Below are the code and all the weights of a small trained network. Each question names an input and a target symbol and asks about switching units off, where a switched-off unit gives its printed mean instead of its output.

import numpy as np


def w(rows, s, z=0):
    codes = np.array(rows[::2]) - 128.0
    scale = np.full(codes.shape[1], s)
    scale[-1] = z or s
    return codes * scale


def f(y):
    return y / 2 * (1 + np.tanh(0.7978845608 * (y + 0.044715 * y**3)))


def softmax(a):
    e = np.exp(a - a.max(-1, keepdims=True))
    return e / e.sum(-1, keepdims=True)


def log_softmax(a):
    a = a - a.max(-1, keepdims=True)
    return a - np.log(np.exp(a).sum(-1, keepdims=True))


def net(x, mask):
    ids = ['αγδεζηθλμξπφψω'.index(c) for c in x.split()]
    T = len(ids)
    res = E[ids] + P[:T]
    u = 0
    for l in range(2):
        q, k, v = (res @ M[l].T for M in (Q, K, V))
        z = softmax(np.where(np.tri(T) > 0, q @ k.T / 4**0.5, -1e9)) @ v
        res = res + np.where(mask[u], z, O[l][:, -1]) @ O[l][:, :-1]
        u += 1
        y = f(res @ A[l][:, :-1].T + A[l][:, -1])
        res = res + np.where(mask[u : u + 4], y, B[l][:, -1]) @ B[l][:, :-1]
        u += 4
    return log_softmax(res[-1] @ U[:, :-1].T + U[:, -1])


Q, K, V, O, A, B = {}, {}, {}, {}, {}, {}
E = w([
[92,139,198,124,154,138,197],'α',
[162,143,188,181,174,54,166],'γ',
[57,86,210,162,187,239,128],'δ',
[197,108,216,113,136,122,121],'ε',
[89,151,188,133,141,114,214],'ζ',
[60,50,196,157,121,242,107],'η',
[139,121,126,227,146,183,177],'θ',
[130,126,190,80,64,139,144],'λ',
[213,86,204,186,161,115,137],'μ',
[34,53,172,236,90,144,212],'ξ',
[70,36,174,175,34,203,131],'π',
[30,170,172,113,127,202,115],'φ',
[57,189,124,237,226,207,190],'ψ',
[114,105,176,252,138,70,138],'ω',
],0.016)
P = w([
[157,52,20,2,241,57,191],'0',
[147,76,72,62,200,88,204],'1',
[151,104,106,93,159,106,185],'2',
[156,130,139,118,131,120,176],'3',
[162,150,168,143,110,130,164],'4',
[169,168,192,167,90,142,153],'5',
[172,184,215,188,70,148,140],'6',
[180,205,235,209,56,151,136],'7',
[183,219,252,235,50,157,127],'8',
],0.0089)
Q[0] = w([
[82,93,198,92,122,139,152],'0.h0',
[73,122,155,98,136,37,109],'0.h0',
[128,141,248,160,94,177,254],'0.h0',
[139,76,194,133,185,127,74],'0.h0',
],0.0097)
K[0] = w([
[193,234,100,191,122,117,55],'0.h0',
[189,123,2,155,136,178,78],'0.h0',
[118,247,238,246,69,140,49],'0.h0',
[109,162,75,147,37,163,216],'0.h0',
],0.0064)
V[0] = w([
[101,178,74,128,146,118,102],'0.h0',
[83,106,162,91,72,59,96],'0.h0',
[76,147,93,158,131,7,135],'0.h0',
[215,70,134,186,176,82,110],'0.h0',
],0.011)
O[0] = w([
[88,79,173,155,114,114,2,3],'0.h0',
[239,57,130,144,215,238,154,62],'0.h0',
[244,184,92,175,171,182,30,79],'0.h0',
[128,198,12,163,38,185,151,160],'0.h0',
],0.0093,0.0062)
A[0] = w([
[39,192,84,158,109,209,2,55],'0.n0',
[138,121,118,165,89,205,20,62],'0.n1',
[70,219,164,21,153,232,130,166],'0.n2',
[103,82,151,218,173,162,168,254],'0.n3',
],0.0057,0.0084)
B[0] = w([
[141,82,160,95,113,160,146,132],'0.n0',
[113,134,105,129,138,101,250,125],'0.n1',
[154,153,98,116,125,215,121,182],'0.n2',
[164,127,152,188,115,120,124,252],'0.n3',
],0.014,0.012)
Q[1] = w([
[96,129,93,107,189,186,192],'1.h0',
[90,78,124,157,154,136,78],'1.h0',
[111,43,2,66,180,78,107],'1.h0',
[143,137,145,95,66,150,106],'1.h0',
],0.0075)
K[1] = w([
[164,64,82,125,89,112,123],'1.h0',
[124,143,82,77,189,107,127],'1.h0',
[76,46,3,124,231,109,116],'1.h0',
[119,178,131,164,116,116,109],'1.h0',
],0.006)
V[1] = w([
[50,43,137,254,114,220,116],'1.h0',
[129,240,153,213,215,12,178],'1.h0',
[97,189,138,104,222,161,190],'1.h0',
[166,37,91,147,103,34,196],'1.h0',
],0.0088)
O[1] = w([
[166,149,54,32,174,90,110,250],'1.h0',
[69,33,99,84,148,196,115,224],'1.h0',
[164,9,134,114,43,95,155,162],'1.h0',
[103,162,161,76,146,187,133,171],'1.h0',
],0.011)
A[1] = w([
[145,128,195,218,197,45,193,229],'1.n0',
[138,208,185,102,190,116,145,254],'1.n1',
[209,100,128,131,149,153,157,122],'1.n2',
[148,64,133,142,2,116,99,244],'1.n3',
],0.0089,0.0033)
B[1] = w([
[143,255,194,29,100,169,104,191],'1.n0',
[33,127,48,233,221,108,111,188],'1.n1',
[218,36,183,170,135,85,97,254],'1.n2',
[46,117,113,157,139,85,33,231],'1.n3',
],0.0096,0.0084)
U = w([
[105,51,159,181,158,130,95,6],'α',
[78,132,137,254,215,122,122,50],'γ',
[80,100,67,80,100,56,63,67],'δ',
[116,177,214,226,132,150,153,154],'ε',
[100,50,145,199,121,83,136,58],'ζ',
[132,102,87,110,78,4,190,109],'η',
[82,146,72,134,55,167,180,67],'θ',
[138,149,181,125,87,88,103,201],'λ',
[87,134,147,236,70,153,247,71],'μ',
[176,110,104,70,140,197,144,68],'ξ',
[124,168,120,153,176,63,212,178],'π',
[112,132,164,57,231,175,24,177],'φ',
[24,184,103,95,126,126,72,255],'ψ',
[155,164,67,168,107,178,18,208],'ω',
],0.0085,0.0072)

Each question gives the input, a string of symbols that net reads in full, and the target symbol t.
The units are the heads (4 rows each of Q, K, V and O) and the neurons (one row each of A and B). Each row of codes is followed by its name. A weight is (code - 128) times the scale printed after its matrix; where a second scale follows, it is the last column's (O, A, B and U).
mask holds one flag per unit, layer by layer, with each layer's heads first. A switched-off unit (its flag False) gives its mean, the last column of its rows in O or B, instead of its output. The means were averaged over made-up inputs and are rounded, as every weight is.
A unit's drop is (log p(t) with every unit on - log p(t) with that unit switched off) / (log p(t) with every unit on - log p(t) with every unit switched off).
The circuit of an input: a set's keep is (log p(t) with only the set's units on - log p(t) with every unit switched off) / (log p(t) with every unit on - log p(t) with every unit switched off). Starting from all 10 units, units are removed one at a time, each time the one whose removal leaves the highest keep (on an exact tie, the one counted first), for as long as the keep stays at least 0.8.
circuit, biggest first: the units of the circuit, biggest drop first
most important unit: the unit with the biggest drop
k most important neurons: the k neurons with the biggest drops, biggest first
top k neurons in layer l: the k neurons of layer l with the biggest drops, biggest first
input α λ λ α, target λ: 2 most important neurons : [1.n0; 0.n3]
input ψ ψ α ξ π, target φ: circuit, biggest first : [1.h0; 0.n3]
input δ ε α δ ψ ζ, target ψ: top 2 neurons in layer 1 : [1.n2; 1.n3]
input η μ ξ η, target ξ: circuit, biggest first : [0.h0; 1.n3; 1.h0]
input λ ψ ψ η, target δ: circuit, biggest first : [0.h0; 1.h0]
input λ ω γ ξ ξ α λ, target ξ: circuit, biggest first : [0.h0; 0.n2]
input η φ ε ω ζ, target ξ: 4 most important neurons : [0.n3; 1.n3; 1.n1; 0.n2]
input δ δ γ δ ξ, target ξ: most important unit : 1.h0
input η ζ ψ λ ψ ε ξ θ γ, target ψ: circuit, biggest first : [0.h0; 0.n3; 1.h0]
input μ γ ξ δ, target ξ: circuit, biggest first : [1.n3; 0.n2]
input ω φ α ζ μ α ζ, target ζ: 2 most important neurons : [1.n3; 1.n0]
input π θ π, target ψ: 3 most important neurons : [1.n2; 0.n2; 1.n1]
input λ η λ, target π: 2 most important neurons : [0.n3; 1.n1]
input ψ ξ δ π ξ λ λ ε μ, target μ: circuit, biggest first : [0.h0]
input ξ δ ψ ε λ α α η γ, target η: circuit, biggest first : [1.h0; 0.n3; 0.h0; 0.n2]
input δ ω ξ γ μ ψ, target θ: 2 most important neurons : [1.n3; 1.n2]
input λ λ ξ ξ λ, target ξ: 3 most important neurons : [0.n3; 1.n3; 1.n0]
input π ε ψ λ μ, target ε: 2 most important neurons : [1.n0; 0.n2]
input ω ζ λ δ γ ξ ψ ζ η, target ψ: circuit, biggest first : [0.h0; 1.n2]
input λ α ψ ε ψ, target ψ: circuit, biggest first : [0.h0]
input α π λ π γ π φ π, target φ: circuit, biggest first : [0.h0; 0.n3; 1.h0]
input ω ω λ λ ζ θ ε μ ζ, target θ: top 2 neurons in layer 1 : [1.n2; 1.n1]
input δ λ φ φ φ ε α ξ ξ, target φ: 2 most important neurons : [0.n3; 0.n2]
input η ξ ξ, target ξ: circuit, biggest first : [0.h0; 1.h0]
input ξ λ η δ λ ξ π, target π: circuit, biggest first : [1.h0; 0.h0; 1.n1]
input λ δ π η λ, target π: top 2 neurons in layer 1 : [1.n1; 1.n3]
input π μ θ ξ α, target φ: 3 most important neurons : [0.n3; 0.n2; 1.n1]
